Here is a tiny trained network, its code and every weight. The questions are about switching its units off for an input and a target symbol, where a switched-off unit gives its printed mean instead of its output.

import numpy as np


def w(rows, s, z=0):
    codes = np.array(rows[::2]) - 128.0
    scale = np.full(codes.shape[1], s)
    scale[-1] = z or s
    return codes * scale


def norm(h):
    return h / np.sqrt((h * h).mean(-1, keepdims=True) + 1e-5)


def f(y):
    return np.maximum(y, 0)


def softmax(a):
    e = np.exp(a - a.max(-1, keepdims=True))
    return e / e.sum(-1, keepdims=True)


def log_softmax(a):
    a = a - a.max(-1, keepdims=True)
    return a - np.log(np.exp(a).sum(-1, keepdims=True))


def net(x, mask):
    ids = ['ΓΣΩαβεζηλμξπτφψ'.index(c) for c in x.split()]
    T = len(ids)
    res = E[ids] + P[:T]
    u = 0
    for l in range(2):
        r = norm(res)
        for j in range(2):
            rows = slice(2 * j, 2 * j + 2)
            q, k, v = (r @ M[l][rows].T for M in (Q, K, V))
            z = softmax(np.where(np.tri(T) > 0, q @ k.T / 2**0.5, -1e9)) @ v
            o = O[l][rows]
            res = res + np.where(mask[u + j], z, o[:, -1]) @ o[:, :-1]
        u += 2
        y = f(norm(res) @ A[l][:, :-1].T + A[l][:, -1])
        res = res + np.where(mask[u : u + 4], y, B[l][:, -1]) @ B[l][:, :-1]
        u += 4
    return log_softmax(norm(res)[-1] @ U[:, :-1].T + U[:, -1])


Q, K, V, O, A, B = {}, {}, {}, {}, {}, {}
E = w([
[131,172,132,132],'Γ',
[118,158,155,139],'Σ',
[135,108,109,123],'Ω',
[124,110,89,125],'α',
[119,162,147,138],'β',
[107,102,115,136],'ε',
[92,171,142,136],'ζ',
[130,140,90,128],'η',
[105,170,155,141],'λ',
[120,90,114,127],'μ',
[115,141,162,139],'ξ',
[108,119,83,130],'π',
[203,123,251,16],'τ',
[113,153,92,132],'φ',
[132,146,91,131],'ψ',
],0.013)
P = w([
[133,125,124,112],'0',
[136,133,110,169],'1',
[180,110,135,138],'2',
[114,114,141,52],'3',
[58,63,200,251],'4',
[250,180,52,173],'5',
],0.011)
Q[0] = w([
[229,139,132,254],'0.h1',
[34,89,156,188],'0.h1',
[221,126,114,50],'0.h2',
[54,79,177,21],'0.h2',
],0.0095)
K[0] = w([
[148,128,147,5],'0.h1',
[202,127,134,171],'0.h1',
[66,145,101,116],'0.h2',
[141,159,101,183],'0.h2',
],0.016)
V[0] = w([
[250,171,78,105],'0.h1',
[59,145,54,165],'0.h1',
[151,58,156,70],'0.h2',
[107,113,101,82],'0.h2',
],0.013)
O[0] = w([
[253,232,118,66,210],'0.h1',
[194,11,206,191,240],'0.h1',
[117,17,220,65,186],'0.h2',
[158,122,149,141,251],'0.h2',
],0.0069,0.0023)
A[0] = w([
[113,155,116,160,164],'0.n1',
[164,92,112,158,183],'0.n2',
[114,132,122,2,4],'0.n3',
[153,67,143,79,174],'0.n4',
],0.0077,0.0015)
B[0] = w([
[164,72,89,125,186],'0.n1',
[128,175,146,159,245],'0.n2',
[165,143,254,75,182],'0.n3',
[70,116,81,100,253],'0.n4',
],0.0078,0.0029)
Q[1] = w([
[254,82,195,60],'1.h1',
[46,132,140,121],'1.h1',
[188,89,102,189],'1.h2',
[234,94,173,116],'1.h2',
],0.0077)
K[1] = w([
[191,2,48,50],'1.h1',
[103,110,170,192],'1.h1',
[159,32,80,132],'1.h2',
[142,103,79,74],'1.h2',
],0.0073)
V[1] = w([
[70,207,209,147],'1.h1',
[152,160,148,148],'1.h1',
[149,196,179,161],'1.h2',
[200,59,2,82],'1.h2',
],0.0078)
O[1] = w([
[185,32,35,133,5],'1.h1',
[180,123,131,150,139],'1.h1',
[154,58,95,88,117],'1.h2',
[2,230,168,175,185],'1.h2',
],0.0086,0.0016)
A[1] = w([
[96,116,108,175,95],'1.n1',
[110,150,136,8,253],'1.n2',
[124,145,74,106,95],'1.n3',
[82,74,138,103,104],'1.n4',
],0.014,0.0019)
B[1] = w([
[152,94,120,121,203],'1.n1',
[215,28,87,59,253],'1.n2',
[11,141,107,103,159],'1.n3',
[107,125,174,66,189],'1.n4',
],0.012,0.0058)
U = w([
[70,180,71,124,128],'Γ',
[54,37,215,151,83],'Σ',
[181,205,136,152,108],'Ω',
[95,219,217,120,183],'α',
[192,175,134,219,118],'β',
[119,128,129,122,5],'ε',
[149,240,28,85,76],'ζ',
[166,198,119,148,101],'η',
[128,126,201,225,134],'λ',
[75,112,179,102,97],'μ',
[67,150,70,121,181],'ξ',
[103,96,45,180,140],'π',
[197,96,140,33,188],'τ',
[167,47,74,246,129],'φ',
[34,76,71,86,92],'ψ',
],0.013,0.0025)

Each question gives the input, a string of symbols that net reads in full, and the target symbol t.
The units are the heads (2 rows each of Q, K, V and O) and the neurons (one row each of A and B). Each row of codes is followed by its name. A weight is (code - 128) times the scale printed after its matrix; where a second scale follows, it is the last column's (O, A, B and U).
mask holds one flag per unit, layer by layer, with each layer's heads first. A switched-off unit (its flag False) gives its mean, the last column of its rows in O or B, instead of its output. The means were averaged over made-up inputs and are rounded, as every weight is.
A unit's drop is (log p(t) with every unit on - log p(t) with that unit switched off) / (log p(t) with every unit on - log p(t) with every unit switched off).
The circuit of an input: a set's keep is (log p(t) with only the set's units on - log p(t) with every unit switched off) / (log p(t) with every unit on - log p(t) with every unit switched off). Starting from all 12 units, units are removed one at a time, each time the one whose removal leaves the highest keep (on an exact tie, the one counted first), for as long as the keep stays at least 0.8.
circuit, biggest first: the units of the circuit, biggest drop first
top k neurons in layer l: the k neurons of layer l with the biggest drops, biggest first
which heads matter: for each layer, one digit per head in row order, 1 if its drop is at least 0.15 and else 0, layers parted by /
input ε η ε ζ Γ Ω, target φ: circuit, biggest first => 0.h1, 1.n2
input η Ω Ω ξ ζ, target τ: which heads matter => 11 / 00
input ζ ζ ε, target φ: which heads matter => 11 / 00
input φ ξ Ω ξ ε, target τ: which heads matter => 11 / 00
input ξ Γ φ, target ψ: which heads matter => 10 / 00
input φ Ω ξ, target β: which heads matter => 01 / 00
input ζ ξ Ω Γ Ω π, target ζ: circuit, biggest first => 0.h1
input ε Ω μ, target Σ: circuit, biggest first => 0.h1, 1.n2
input φ ξ Ω Γ, target ψ: circuit, biggest first => 0.h1, 0.h2
input ε ζ ψ π, target φ: circuit, biggest first => 0.h2, 0.h1
input Ω λ Ω λ μ Ω, target π: which heads matter => 10 / 00
input Ω ε α ψ Ω, target α: which heads matter => 10 / 00
input Ω ζ ζ Ω, target φ: which heads matter => 11 / 00
input λ ζ β ζ η ε, target φ: which heads matter => 10 / 00
input Ω ψ Γ π ε Ω, target λ: circuit, biggest first => 1.n2, 0.h1, 1.h2
input ξ Γ λ ζ ζ Γ, target φ: circuit, biggest first => 0.h1
input Ω Ω Γ ζ Γ, target ζ: which heads matter => 10 / 00
input Ω ζ φ ψ, target φ: circuit, biggest first => 0.h1, 0.h2
input φ π Γ β, target λ: circuit, biggest first => 0.h1, 1.n2, 0.h2
input ε Ω Γ ε α Ω, target Σ: which heads matter => 11 / 00
input ξ Σ ξ Ω Ω, target ψ: circuit, biggest first => 0.h1
input Ω Ω Ω φ φ Ω, target β: which heads matter => 10 / 00
input ε α ζ ε, target α: which heads matter => 11 / 10
input ζ π ζ, target φ: circuit, biggest first => 0.h1, 0.h2
input ξ Ω Ω ζ Ω π, target φ: top 2 neurons in layer 1 => 1.n1, 1.n4
input π ε ζ, target λ: circuit, biggest first => 0.h1, 1.n2
